Below is a small trained network, with its code and all its weights. Each question gives an input and a class and asks what happens when units are switched off, that is, made to give their printed mean instead of their output.

import numpy as np


def w(rows, s, z=0):
    codes = np.array(rows[::2]) - 128.0
    scale = np.full(codes.shape[1], s)
    scale[-1] = z or s
    return codes * scale


def norm(h):
    return h / np.sqrt((h * h).mean(-1, keepdims=True) + 1e-5)


def f(y):
    return np.maximum(y, 0)


def log_softmax(a):
    a = a - a.max(-1, keepdims=True)
    return a - np.log(np.exp(a).sum(-1, keepdims=True))


def net(x, mask):
    res = np.array(x, float).reshape(1, 2) / 4 @ E
    u = 0
    for l in range(3):
        y = f(norm(res) @ A[l][:, :-1].T + A[l][:, -1])
        res = res + np.where(mask[u : u + 8], y, B[l][:, -1]) @ B[l][:, :-1]
        u += 8
    return log_softmax(norm(res)[-1] @ U[:, :-1].T + U[:, -1])


A, B = {}, {}
E = w([
[103,83,102,178,7,92,70],'x0',
[126,81,10,206,207,163,87],'x1',
],0.015)
A[0] = w([
[117,120,213,94,48,101,158,62],'L0N0',
[192,186,48,119,122,79,185,6],'L0N1',
[1,127,80,146,101,137,133,81],'L0N2',
[40,86,72,121,123,149,161,165],'L0N3',
[213,163,219,108,119,113,139,99],'L0N4',
[150,169,177,156,171,146,149,166],'L0N5',
[128,181,126,114,64,89,123,72],'L0N6',
[131,105,116,168,112,28,175,136],'L0N7',
],0.0078,0.016)
B[0] = w([
[25,139,225,118,146,135,103,197],'L0N0',
[145,61,42,229,215,62,233,128],'L0N1',
[107,141,195,121,131,42,151,142],'L0N2',
[105,206,85,167,99,189,69,234],'L0N3',
[49,120,168,119,119,175,91,206],'L0N4',
[137,108,117,212,57,120,83,254],'L0N5',
[2,106,112,176,154,183,167,146],'L0N6',
[126,184,109,217,116,147,68,183],'L0N7',
],0.0078,0.0059)
A[1] = w([
[166,177,96,161,123,163,102,76],'L1N0',
[102,172,126,115,168,170,146,103],'L1N1',
[251,59,174,122,203,111,133,2],'L1N2',
[146,61,112,131,61,84,136,19],'L1N3',
[63,128,164,153,129,160,87,158],'L1N4',
[83,128,121,168,121,176,116,90],'L1N5',
[119,70,136,129,84,107,109,94],'L1N6',
[191,158,135,89,207,159,251,89],'L1N7',
],0.016,0.0079)
B[1] = w([
[117,133,201,67,126,110,197,196],'L1N0',
[167,170,105,201,97,64,64,174],'L1N1',
[92,143,166,111,184,34,183,139],'L1N2',
[199,175,94,226,92,99,43,143],'L1N3',
[204,85,102,99,164,90,174,250],'L1N4',
[155,71,171,72,148,129,123,198],'L1N5',
[166,174,85,154,146,101,87,168],'L1N6',
[176,237,24,249,70,72,3,194],'L1N7',
],0.011,0.012)
A[2] = w([
[89,75,36,154,182,158,105,61],'L2N0',
[64,62,106,90,46,213,225,9],'L2N1',
[102,73,71,193,69,109,79,89],'L2N2',
[34,118,62,200,40,123,58,111],'L2N3',
[115,85,87,162,35,128,101,82],'L2N4',
[47,244,215,95,48,92,137,109],'L2N5',
[78,80,5,176,207,219,122,86],'L2N6',
[68,79,36,186,190,186,116,99],'L2N7',
],0.013)
B[2] = w([
[75,116,148,94,66,158,136,178],'L2N0',
[69,54,183,99,103,152,130,128],'L2N1',
[148,178,100,160,135,114,131,225],'L2N2',
[195,96,110,126,248,132,117,239],'L2N3',
[160,226,95,174,173,113,88,187],'L2N4',
[42,71,133,93,117,216,174,255],'L2N5',
[47,96,229,74,47,158,171,207],'L2N6',
[74,120,193,62,53,150,179,193],'L2N7',
],0.017,0.0082)
U = w([
[6,151,203,55,34,221,209,106],'0',
[213,244,50,230,148,91,49,254],'1',
[202,22,99,48,201,30,209,94],'2',
],0.022,0.0026)

Each question gives the input, the list of numbers given to net, and the class t.
The units are the neurons (one row each of A and B). Each row of codes is followed by its name. A weight is (code - 128) times the scale printed after its matrix; where a second scale follows, it is the last column's (A, B and U).
mask holds one flag per neuron, layer by layer. A switched-off neuron (its flag False) gives its mean, the last column of its row in B, instead of its output. The means were averaged over made-up inputs and are rounded, as every weight is.
A unit's drop is (log p(t) with every unit on - log p(t) with that unit switched off) / (log p(t) with every unit on - log p(t) with every unit switched off).
The circuit of an input: a set's keep is (log p(t) with only the set's units on - log p(t) with every unit switched off) / (log p(t) with every unit on - log p(t) with every unit switched off). Starting from the 12 units with the biggest drops (on a tie, the unit counted first), units are removed one at a time, each time the one whose removal leaves the highest keep (on an exact tie, the one counted first), for as long as the keep stays at least 0.8.
units of the circuit, in order: the units of the circuit, biggest drop first
k most important neurons: the k neurons with the biggest drops, biggest first
k most important neurons of layer l: the k neurons of layer l with the biggest drops, biggest first
drop of u: that unit's drop, to one decimal
input [8,8], class 0: units of the circuit, in order -> [L2N7]
input [-4,4], class 0: 3 most important neurons -> [L0N5, L1N4, L2N3]
input [3,2], class 2: 3 most important neurons -> [L1N7, L0N5, L1N0]
input [-3,-2], class 2: 2 most important neurons -> [L0N5, L0N4]
input [-2,-3], class 2: 2 most important neurons of layer 2 -> [L2N5, L2N6]
input [6,6], class 0: 4 most important neurons -> [L1N7, L2N6, L1N1, L2N7]
input [3,-2], class 2: 2 most important neurons -> [L1N4, L1N7]
input [3,-3], class 2: 3 most important neurons -> [L1N4, L1N7, L0N0]
input [3,3], class 2: 4 most important neurons -> [L1N0, L0N5, L1N5, L1N7]
input [-2,1], class 2: 3 most important neurons -> [L0N5, L2N5, L2N6]
input [-8,-4], class 1: drop of L1N7 -> 2.1
input [-3,0], class 2: drop of L0N5 -> 3.3
input [0,4], class 0: drop of L0N0 -> 0.2
